Here is a tiny trained network, its code and every weight. The questions are about switching its units off for an input and a target symbol, where a switched-off unit gives its printed mean instead of its output.

import numpy as np


def w(rows, s, z=0):
    codes = np.array(rows[::2]) - 128.0
    scale = np.full(codes.shape[1], s)
    scale[-1] = z or s
    return codes * scale


def f(y):
    return np.maximum(y, 0)


def softmax(a):
    e = np.exp(a - a.max(-1, keepdims=True))
    return e / e.sum(-1, keepdims=True)


def log_softmax(a):
    a = a - a.max(-1, keepdims=True)
    return a - np.log(np.exp(a).sum(-1, keepdims=True))


def net(x, mask):
    ids = ['αβγδεθλπστφψ'.index(c) for c in x.split()]
    T = len(ids)
    res = E[ids] + P[:T]
    u = 0
    for l in range(3):
        q, k, v = (res @ M[l].T for M in (Q, K, V))
        z = softmax(np.where(np.tri(T) > 0, q @ k.T / 2**0.5, -1e9)) @ v
        res = res + np.where(mask[u], z, O[l][:, -1]) @ O[l][:, :-1]
        u += 1
        y = f(res @ A[l][:, :-1].T + A[l][:, -1])
        res = res + np.where(mask[u : u + 4], y, B[l][:, -1]) @ B[l][:, :-1]
        u += 4
    return log_softmax(res[-1] @ U[:, :-1].T + U[:, -1])


Q, K, V, O, A, B = {}, {}, {}, {}, {}, {}
E = w([
[204,143,82,124,57],'α',
[175,139,159,134,84],'β',
[162,113,141,205,129],'γ',
[150,63,125,113,125],'δ',
[72,132,171,78,200],'ε',
[185,56,218,66,162],'θ',
[5,101,105,103,147],'λ',
[104,144,91,107,68],'π',
[80,183,118,126,150],'σ',
[157,129,120,104,62],'τ',
[83,223,101,192,118],'φ',
[145,138,136,94,39],'ψ',
],0.018)
P = w([
[156,160,66,80,155],'0',
[160,182,146,69,178],'1',
[136,139,141,136,116],'2',
[107,178,214,123,158],'3',
[72,103,180,184,89],'4',
[122,155,254,203,138],'5',
[38,110,235,111,86],'6',
],0.0087)
Q[0] = w([
[93,130,51,224,76],'L0H0',
[128,2,100,94,126],'L0H0',
],0.0091)
K[0] = w([
[94,194,44,127,29],'L0H0',
[254,118,140,86,151],'L0H0',
],0.0066)
V[0] = w([
[252,224,44,69,150],'L0H0',
[152,25,178,61,5],'L0H0',
],0.004)
O[0] = w([
[146,157,103,113,78,110],'L0H0',
[235,38,2,57,166,251],'L0H0',
],0.0044,0.0025)
A[0] = w([
[153,134,58,93,225,164],'L0N0',
[217,147,124,199,126,89],'L0N1',
[169,212,142,68,2,252],'L0N2',
[84,87,177,204,80,46],'L0N3',
],0.0093,0.0018)
B[0] = w([
[41,136,4,91,181,217],'L0N0',
[175,96,247,23,216,160],'L0N1',
[1,121,84,166,248,254],'L0N2',
[163,198,80,131,112,183],'L0N3',
],0.0068,0.0039)
Q[1] = w([
[154,13,41,223,27],'L1H0',
[254,195,73,166,76],'L1H0',
],0.0064)
K[1] = w([
[234,174,140,121,253],'L1H0',
[22,149,3,94,158],'L1H0',
],0.0043)
V[1] = w([
[140,116,254,63,213],'L1H0',
[117,101,118,213,99],'L1H0',
],0.0082)
O[1] = w([
[239,136,252,253,236,253],'L1H0',
[153,111,91,136,2,54],'L1H0',
],0.0067,0.011)
A[1] = w([
[95,253,254,180,90,249],'L1N0',
[189,27,171,39,142,205],'L1N1',
[151,136,106,61,242,72],'L1N2',
[73,165,140,133,89,106],'L1N3',
],0.008,0.0017)
B[1] = w([
[171,157,47,167,66,227],'L1N0',
[133,147,55,134,41,231],'L1N1',
[55,109,98,254,67,252],'L1N2',
[194,117,125,78,83,141],'L1N3',
],0.006,0.015)
Q[2] = w([
[3,42,187,147,118],'L2H0',
[95,237,246,180,160],'L2H0',
],0.0048)
K[2] = w([
[142,192,86,157,2],'L2H0',
[221,161,153,145,90],'L2H0',
],0.0074)
V[2] = w([
[169,233,79,143,178],'L2H0',
[2,134,221,148,153],'L2H0',
],0.0077)
O[2] = w([
[177,248,35,53,28,255],'L2H0',
[34,172,225,135,255,199],'L2H0',
],0.0096,0.0037)
A[2] = w([
[89,1,61,26,187,64],'L2N0',
[126,79,189,73,226,213],'L2N1',
[190,172,113,86,223,64],'L2N2',
[96,177,63,181,97,252],'L2N3',
],0.0082,0.0043)
B[2] = w([
[134,3,195,3,59,142],'L2N0',
[200,125,155,142,227,152],'L2N1',
[228,196,162,135,143,138],'L2N2',
[156,27,132,71,211,249],'L2N3',
],0.0056,0.013)
U = w([
[183,84,21,61,243,240],'α',
[107,148,113,147,116,208],'β',
[211,125,85,91,129,47],'γ',
[146,41,101,111,86,3],'δ',
[147,193,160,119,169,24],'ε',
[134,29,37,208,170,140],'θ',
[111,103,195,44,141,139],'λ',
[109,111,129,30,111,126],'π',
[113,190,89,70,122,230],'σ',
[47,112,108,120,83,41],'τ',
[106,214,2,111,60,93],'φ',
[85,104,114,86,123,24],'ψ',
],0.0068,0.0052)

Each question gives the input, a string of symbols that net reads in full, and the target symbol t.
The units are the heads (2 rows each of Q, K, V and O) and the neurons (one row each of A and B). Each row of codes is followed by its name. A weight is (code - 128) times the scale printed after its matrix; where a second scale follows, it is the last column's (O, A, B and U).
mask holds one flag per unit, layer by layer, with each layer's heads first. A switched-off unit (its flag False) gives its mean, the last column of its rows in O or B, instead of its output. The means were averaged over made-up inputs and are rounded, as every weight is.
A unit's drop is (log p(t) with every unit on - log p(t) with that unit switched off) / (log p(t) with every unit on - log p(t) with every unit switched off).
The circuit of an input: a set's keep is (log p(t) with only the set's units on - log p(t) with every unit switched off) / (log p(t) with every unit on - log p(t) with every unit switched off). Starting from the 12 units with the biggest drops (on a tie, the unit counted first), units are removed one at a time, each time the one whose removal leaves the highest keep (on an exact tie, the one counted first), for as long as the keep stays at least 0.8.
circuit, biggest first: the units of the circuit, biggest drop first
most important unit: the unit with the biggest drop
k most important neurons: the k neurons with the biggest drops, biggest first
k most important neurons of layer l: the k neurons of layer l with the biggest drops, biggest first
drop when u is switched off: that unit's drop, to one decimal
input θ σ α, target α: most important unit -> L0N2
input θ θ ε θ θ ε, target θ: circuit, biggest first -> [L2H0; L1N2; L0H0; L1N1]
input γ λ θ θ, target θ: circuit, biggest first -> [L1N2; L1H0; L2H0]
input α θ θ ε γ π, target α: circuit, biggest first -> [L2N3; L1N2]
input θ φ θ ε σ θ τ, target θ: circuit, biggest first -> [L1H0; L0N2]
input ε ψ λ τ π ψ α, target α: circuit, biggest first -> [L1N2; L1N1]
input ε θ ε γ π φ λ, target φ: circuit, biggest first -> [L2H0; L1N0]
input α θ ε λ ε θ θ, target θ: circuit, biggest first -> [L1H0; L2H0; L1N2]
input φ φ φ ψ, target φ: 3 most important neurons of layer 1 -> [L1N0; L1N3; L1N2]
input ε θ φ, target α: 4 most important neurons -> [L2N3; L0N2; L1N2; L1N0]
input φ σ θ ψ, target θ: 2 most important neurons -> [L0N2; L1N1]
input π λ λ, target λ: 2 most important neurons -> [L1N0; L1N1]
input λ λ ε φ ε, target φ: 3 most important neurons -> [L1N0; L1N3; L0N3]
input θ σ φ φ π, target φ: circuit, biggest first -> [L2H0]
input θ α ψ, target α: 2 most important neurons of layer 0 -> [L0N2; L0N0]
input σ π θ π θ θ ε, target θ: drop when L1H0 is switched off -> 0.4
input θ ε π, target α: drop when L2N2 is switched off -> 0.0
input θ θ φ, target α: drop when L2N3 is switched off -> 1.3
